Here is a tiny trained network, its code and every weight. The questions are about switching its units off for an input and a class, where a switched-off unit gives its printed mean instead of its output.

import numpy as np


def w(rows, s, z=0):
    codes = np.array(rows[::2]) - 128.0
    scale = np.full(codes.shape[1], s)
    scale[-1] = z or s
    return codes * scale


def f(y):
    return y / 2 * (1 + np.tanh(0.7978845608 * (y + 0.044715 * y**3)))


def log_softmax(a):
    a = a - a.max(-1, keepdims=True)
    return a - np.log(np.exp(a).sum(-1, keepdims=True))


def net(x, mask):
    res = np.array(x, float).reshape(1, 6) / 4 @ E
    y = f(res @ A[0][:, :-1].T + A[0][:, -1])
    res = res + np.where(mask, y, B[0][:, -1]) @ B[0][:, :-1]
    return log_softmax(res[-1] @ U[:, :-1].T + U[:, -1])


A, B = {}, {}
E = w([
[236,55,136,166,230,193,94,166,132],'x0',
[112,126,155,142,122,185,185,93,128],'x1',
[78,135,65,183,81,255,162,208,176],'x2',
[166,174,129,172,100,110,128,155,127],'x3',
[141,153,161,207,73,162,119,132,100],'x4',
[104,156,185,39,148,208,78,148,141],'x5',
],0.0092)
A[0] = w([
[101,165,94,83,61,75,182,148,94,49],'neuron 0',
[118,129,215,132,146,74,100,82,138,2],'neuron 1',
[57,176,164,109,102,94,116,164,160,33],'neuron 2',
[109,236,193,54,150,175,88,132,131,129],'neuron 3',
[52,136,59,134,87,177,130,205,216,34],'neuron 4',
[205,60,169,139,173,143,102,192,130,43],'neuron 5',
[2,176,141,118,102,79,128,138,74,32],'neuron 6',
[127,187,178,34,132,202,82,190,29,71],'neuron 7',
[176,171,235,57,110,70,125,76,121,46],'neuron 8',
],0.0081,0.0024)
B[0] = w([
[155,145,165,200,168,44,148,231,186,203],'neuron 0',
[230,67,160,71,81,146,52,132,216,180],'neuron 1',
[46,142,189,212,125,102,93,49,192,176],'neuron 2',
[69,76,109,132,129,66,205,173,95,217],'neuron 3',
[237,75,75,64,74,200,81,114,158,254],'neuron 4',
[67,165,166,179,197,102,58,159,201,227],'neuron 5',
[21,169,188,169,176,252,247,179,183,216],'neuron 6',
[141,124,2,122,129,106,148,195,59,215],'neuron 7',
[191,129,109,122,84,150,118,88,141,226],'neuron 8',
],0.008)
U = w([
[73,178,143,161,254,127,160,97,166,58],'0',
[196,115,89,37,14,123,104,12,173,44],'1',
[121,117,31,136,161,48,217,104,38,255],'2',
],0.0073,0.0042)

Each question gives the input, the list of numbers given to net, and the class t.
The units are the neurons (one row each of A and B). Each row of codes is followed by its name. A weight is (code - 128) times the scale printed after its matrix; where a second scale follows, it is the last column's (A, B and U).
mask holds one flag per neuron, in row order. A switched-off neuron (its flag False) gives its mean, the last column of its row in B, instead of its output. The means were averaged over made-up inputs and are rounded, as every weight is.
A unit's drop is (log p(t) with every unit on - log p(t) with that unit switched off) / (log p(t) with every unit on - log p(t) with every unit switched off).
The circuit of an input: a set's keep is (log p(t) with only the set's units on - log p(t) with every unit switched off) / (log p(t) with every unit on - log p(t) with every unit switched off). Starting from all 9 units, units are removed one at a time, each time the one whose removal leaves the highest keep (on an exact tie, the one counted first), for as long as the keep stays at least 0.8.
circuit, biggest first: the units of the circuit, biggest drop first
unit that matters most: the unit with the biggest drop
k most important neurons: the k neurons with the biggest drops, biggest first
drop when u is switched off: that unit's drop, to one decimal
input [-2,-1,7,-5,1,-6], class 1: most important neuron => (neuron 4)
input [5,6,-1,4,-5,7], class 2: 4 most important neurons => (neuron 7; neuron 3; neuron 6; neuron 2)
input [4,-2,0,8,4,6], class 2: 4 most important neurons => (neuron 7; neuron 6; neuron 3; neuron 2)
input [-4,7,-1,0,2,6], class 2: circuit, biggest first => (neuron 7; neuron 3)
input [-7,-2,-4,-6,-2,5], class 0: 2 most important neurons => (neuron 6; neuron 2)
input [-2,2,-7,-6,-3,8], class 2: 2 most important neurons => (neuron 3; neuron 7)
input [-4,-8,3,-6,-8,-1], class 0: circuit, biggest first => (neuron 6; neuron 7)
input [4,3,-6,7,6,0], class 1: circuit, biggest first => (neuron 6; neuron 1)
input [5,-8,6,-8,6,5], class 1: 4 most important neurons => (neuron 4; neuron 6; neuron 0; neuron 2)
input [-5,-2,-4,-4,8,-1], class 0: 3 most important neurons => (neuron 6; neuron 4; neuron 0)
input [-2,-3,-4,-7,6,6], class 2: 3 most important neurons => (neuron 3; neuron 7; neuron 4)
input [-7,-1,-2,8,-1,7], class 0: 2 most important neurons => (neuron 6; neuron 2)
input [4,7,6,-8,2,0], class 1: 2 most important neurons => (neuron 4; neuron 6)
input [6,1,0,-6,8,7], class 2: circuit, biggest first => (neuron 7)
input [-8,5,-8,0,0,-5], class 0: 2 most important neurons => (neuron 6; neuron 0)
input [-5,-6,0,-2,5,6], class 2: 3 most important neurons => (neuron 7; neuron 3; neuron 5)
input [-4,-2,-7,8,0,-3], class 1: 2 most important neurons => (neuron 1; neuron 8)
input [-3,-5,-2,-4,-8,7], class 2: drop when neuron 5 is switched off => 0.1
input [-6,-6,-2,-3,2,-3], class 0: drop when neuron 2 is switched off => 0.0
input [-7,-8,-3,-3,-1,-2], class 0: drop when neuron 6 is switched off => 0.2
input [-7,3,-2,7,8,-5], class 0: drop when neuron 6 is switched off => 0.2
input [5,-2,7,-6,-8,-2], class 1: unit that matters most => neuron 4
